Below is a small trained network, with its code and all its weights. Each question gives an input and a target symbol and asks what happens when units are switched off, that is, made to give their printed mean instead of their output.

import numpy as np


def w(rows, s, z=0):
    codes = np.array(rows[::2]) - 128.0
    scale = np.full(codes.shape[1], s)
    scale[-1] = z or s
    return codes * scale


def f(y):
    return y / 2 * (1 + np.tanh(0.7978845608 * (y + 0.044715 * y**3)))


def softmax(a):
    e = np.exp(a - a.max(-1, keepdims=True))
    return e / e.sum(-1, keepdims=True)


def log_softmax(a):
    a = a - a.max(-1, keepdims=True)
    return a - np.log(np.exp(a).sum(-1, keepdims=True))


def net(x, mask):
    ids = ['ΘΛΞΠΩσφψ'.index(c) for c in x.split()]
    T = len(ids)
    res = E[ids] + P[:T]
    r = res
    for j in range(2):
        rows = slice(3 * j, 3 * j + 3)
        q, k, v = (r @ M[0][rows].T for M in (Q, K, V))
        z = softmax(np.where(np.tri(T) > 0, q @ k.T / 3**0.5, -1e9)) @ v
        o = O[0][rows]
        res = res + np.where(mask[j], z, o[:, -1]) @ o[:, :-1]
    y = f(res @ A[0][:, :-1].T + A[0][:, -1])
    res = res + np.where(mask[2:14], y, B[0][:, -1]) @ B[0][:, :-1]
    return log_softmax(res[-1] @ U[:, :-1].T + U[:, -1])


Q, K, V, O, A, B = {}, {}, {}, {}, {}, {}
E = w([
[97,125,163,195,107,160],'Θ',
[64,121,93,83,145,106],'Λ',
[105,139,117,156,187,162],'Ξ',
[182,64,126,126,76,150],'Π',
[110,254,117,93,153,58],'Ω',
[104,99,117,167,214,93],'σ',
[61,123,135,114,71,133],'φ',
[56,164,130,157,139,184],'ψ',
],0.019)
P = w([
[169,108,2,240,105,107],'0',
[161,103,127,117,116,103],'1',
[173,112,67,162,101,115],'2',
[180,113,29,206,98,113],'3',
[156,110,189,51,144,86],'4',
[171,110,133,98,125,109],'5',
[180,114,113,120,102,112],'6',
[158,114,209,50,158,71],'7',
[161,96,160,69,132,94],'8',
[165,100,148,76,132,89],'9',
],0.0059)
Q[0] = w([
[78,125,207,105,172,152],'head 0',
[191,165,162,86,154,185],'head 0',
[157,92,189,70,135,114],'head 0',
[84,63,130,90,136,111],'head 1',
[147,191,255,94,172,114],'head 1',
[115,176,117,218,119,96],'head 1',
],0.017)
K[0] = w([
[200,125,194,53,142,153],'head 0',
[72,82,164,97,175,175],'head 0',
[84,132,198,97,142,128],'head 0',
[123,100,122,87,138,207],'head 1',
[115,160,255,73,153,113],'head 1',
[125,206,75,154,114,108],'head 1',
],0.016)
V[0] = w([
[155,207,135,160,190,141],'head 0',
[97,79,183,194,177,127],'head 0',
[240,130,55,94,216,221],'head 0',
[174,186,188,194,91,38],'head 1',
[132,98,73,117,135,9],'head 1',
[162,66,175,154,155,144],'head 1',
],0.014)
O[0] = w([
[128,181,165,31,192,174,166],'head 0',
[73,174,239,173,95,47,177],'head 0',
[49,98,160,40,123,22,114],'head 0',
[115,38,105,113,209,244,116],'head 1',
[175,104,254,75,136,151,255],'head 1',
[40,76,167,113,101,75,81],'head 1',
],0.01,0.0067)
A[0] = w([
[141,72,125,113,51,143,2],'neuron 0',
[179,78,79,89,126,105,68],'neuron 1',
[79,162,134,91,1,207,90],'neuron 2',
[150,140,127,119,67,76,140],'neuron 3',
[109,152,161,151,91,136,31],'neuron 4',
[85,133,132,127,102,130,145],'neuron 5',
[121,125,78,137,140,104,158],'neuron 6',
[126,206,146,108,80,167,161],'neuron 7',
[98,100,114,81,150,172,78],'neuron 8',
[102,111,133,149,42,112,32],'neuron 9',
[125,51,139,128,125,118,162],'neuron 10',
[47,123,118,130,180,144,84],'neuron 11',
],0.013,0.0063)
B[0] = w([
[130,240,99,106,152,118,149],'neuron 0',
[167,98,138,112,112,140,169],'neuron 1',
[168,177,125,171,248,131,188],'neuron 2',
[185,178,83,149,97,131,254],'neuron 3',
[130,166,62,178,140,159,174],'neuron 4',
[138,117,111,137,83,86,191],'neuron 5',
[129,126,123,133,176,123,159],'neuron 6',
[68,138,119,118,83,166,250],'neuron 7',
[102,137,130,149,118,82,245],'neuron 8',
[109,50,170,127,146,137,199],'neuron 9',
[158,133,111,141,155,129,225],'neuron 10',
[65,56,135,95,109,93,182],'neuron 11',
],0.017,0.0052)
U = w([
[21,133,102,210,96,184,94],'Θ',
[195,207,140,139,41,150,151],'Λ',
[102,160,85,76,1,123,187],'Ξ',
[179,122,140,159,170,52,166],'Π',
[101,151,137,47,164,212,144],'Ω',
[83,198,226,161,115,101,192],'σ',
[131,113,149,248,85,210,2],'φ',
[58,242,59,157,163,122,20],'ψ',
],0.005,0.0051)

Each question gives the input, a string of symbols that net reads in full, and the target symbol t.
The units are the heads (3 rows each of Q, K, V and O) and the neurons (one row each of A and B). Each row of codes is followed by its name. A weight is (code - 128) times the scale printed after its matrix; where a second scale follows, it is the last column's (O, A, B and U).
mask holds one flag per unit, heads first, then neurons. A switched-off unit (its flag False) gives its mean, the last column of its rows in O or B, instead of its output. The means were averaged over made-up inputs and are rounded, as every weight is.
A unit's drop is (log p(t) with every unit on - log p(t) with that unit switched off) / (log p(t) with every unit on - log p(t) with every unit switched off).
The circuit of an input: a set's keep is (log p(t) with only the set's units on - log p(t) with every unit switched off) / (log p(t) with every unit on - log p(t) with every unit switched off). Starting from the 12 units with the biggest drops (on a tie, the unit counted first), units are removed one at a time, each time the one whose removal leaves the highest keep (on an exact tie, the one counted first), for as long as the keep stays at least 0.8.
units of the circuit, in order: the units of the circuit, biggest drop first
top k neurons: the k neurons with the biggest drops, biggest first
heads that matter: for each layer, one digit per head in row order, 1 if its drop is at least 0.15 and else 0, layers parted by /
drop when u is switched off: that unit's drop, to one decimal
input Θ Θ σ Λ ψ, target ψ: units of the circuit, in order	head 1
input σ Θ Π σ Λ Π Θ, target Π: heads that matter	11
input Ω ψ σ σ ψ, target Θ: heads that matter	01
input Ω σ Λ Λ Ω Λ ψ φ, target Ω: heads that matter	10
input Π Λ Λ, target Π: units of the circuit, in order	head 0; neuron 10; neuron 7
input Λ σ Θ Θ Ω φ Ω Ξ, target Ω: heads that matter	11
input σ Λ Θ Λ Λ Θ Θ ψ, target ψ: heads that matter	01
input ψ ψ φ Π σ ψ Π σ Λ ψ, target Π: top 2 neurons	neuron 7; neuron 9
input σ σ ψ σ Λ φ, target ψ: top 2 neurons	neuron 2; neuron 4
input Ξ Ω σ σ σ φ Λ φ σ σ, target Ω: heads that matter	10
input σ Ξ Θ Ξ, target σ: heads that matter	10
input Λ Ξ Λ ψ Π ψ σ Λ, target Π: heads that matter	11
input Ω Ω Ω Λ, target Ω: heads that matter	10
input σ Λ Λ Ω σ σ Λ Θ, target φ: top 2 neurons	neuron 0; neuron 11
input σ Θ Ω ψ, target Ω: units of the circuit, in order	head 1; head 0
input ψ Θ σ Θ, target Θ: top neuron	neuron 7
input Π σ Ξ, target Π: top 2 neurons	neuron 7; neuron 10
input σ σ Λ σ σ σ Λ σ Λ, target Λ: top 2 neurons	neuron 3; neuron 11
input Λ Λ Λ σ, target Λ: top 2 neurons	neuron 3; neuron 9
input σ σ Θ σ φ σ Λ ψ, target Θ: top neuron	neuron 7
input Λ Π Π ψ σ ψ, target Π: heads that matter	10
input σ σ σ, target σ: heads that matter	10
input Ω σ ψ σ ψ Ω, target Ω: drop when head 1 is switched off	1.0
input ψ σ Ω φ ψ σ Θ, target Ω: drop when neuron 3 is switched off	0.1
input Λ σ σ Ω σ σ φ Π φ, target ψ: drop when neuron 2 is switched off	0.7
input Ω σ σ σ ψ σ Λ, target Ω: drop when neuron 3 is switched off	0.2
input ψ σ σ Ξ Θ σ σ Θ, target Θ: top neuron	neuron 4
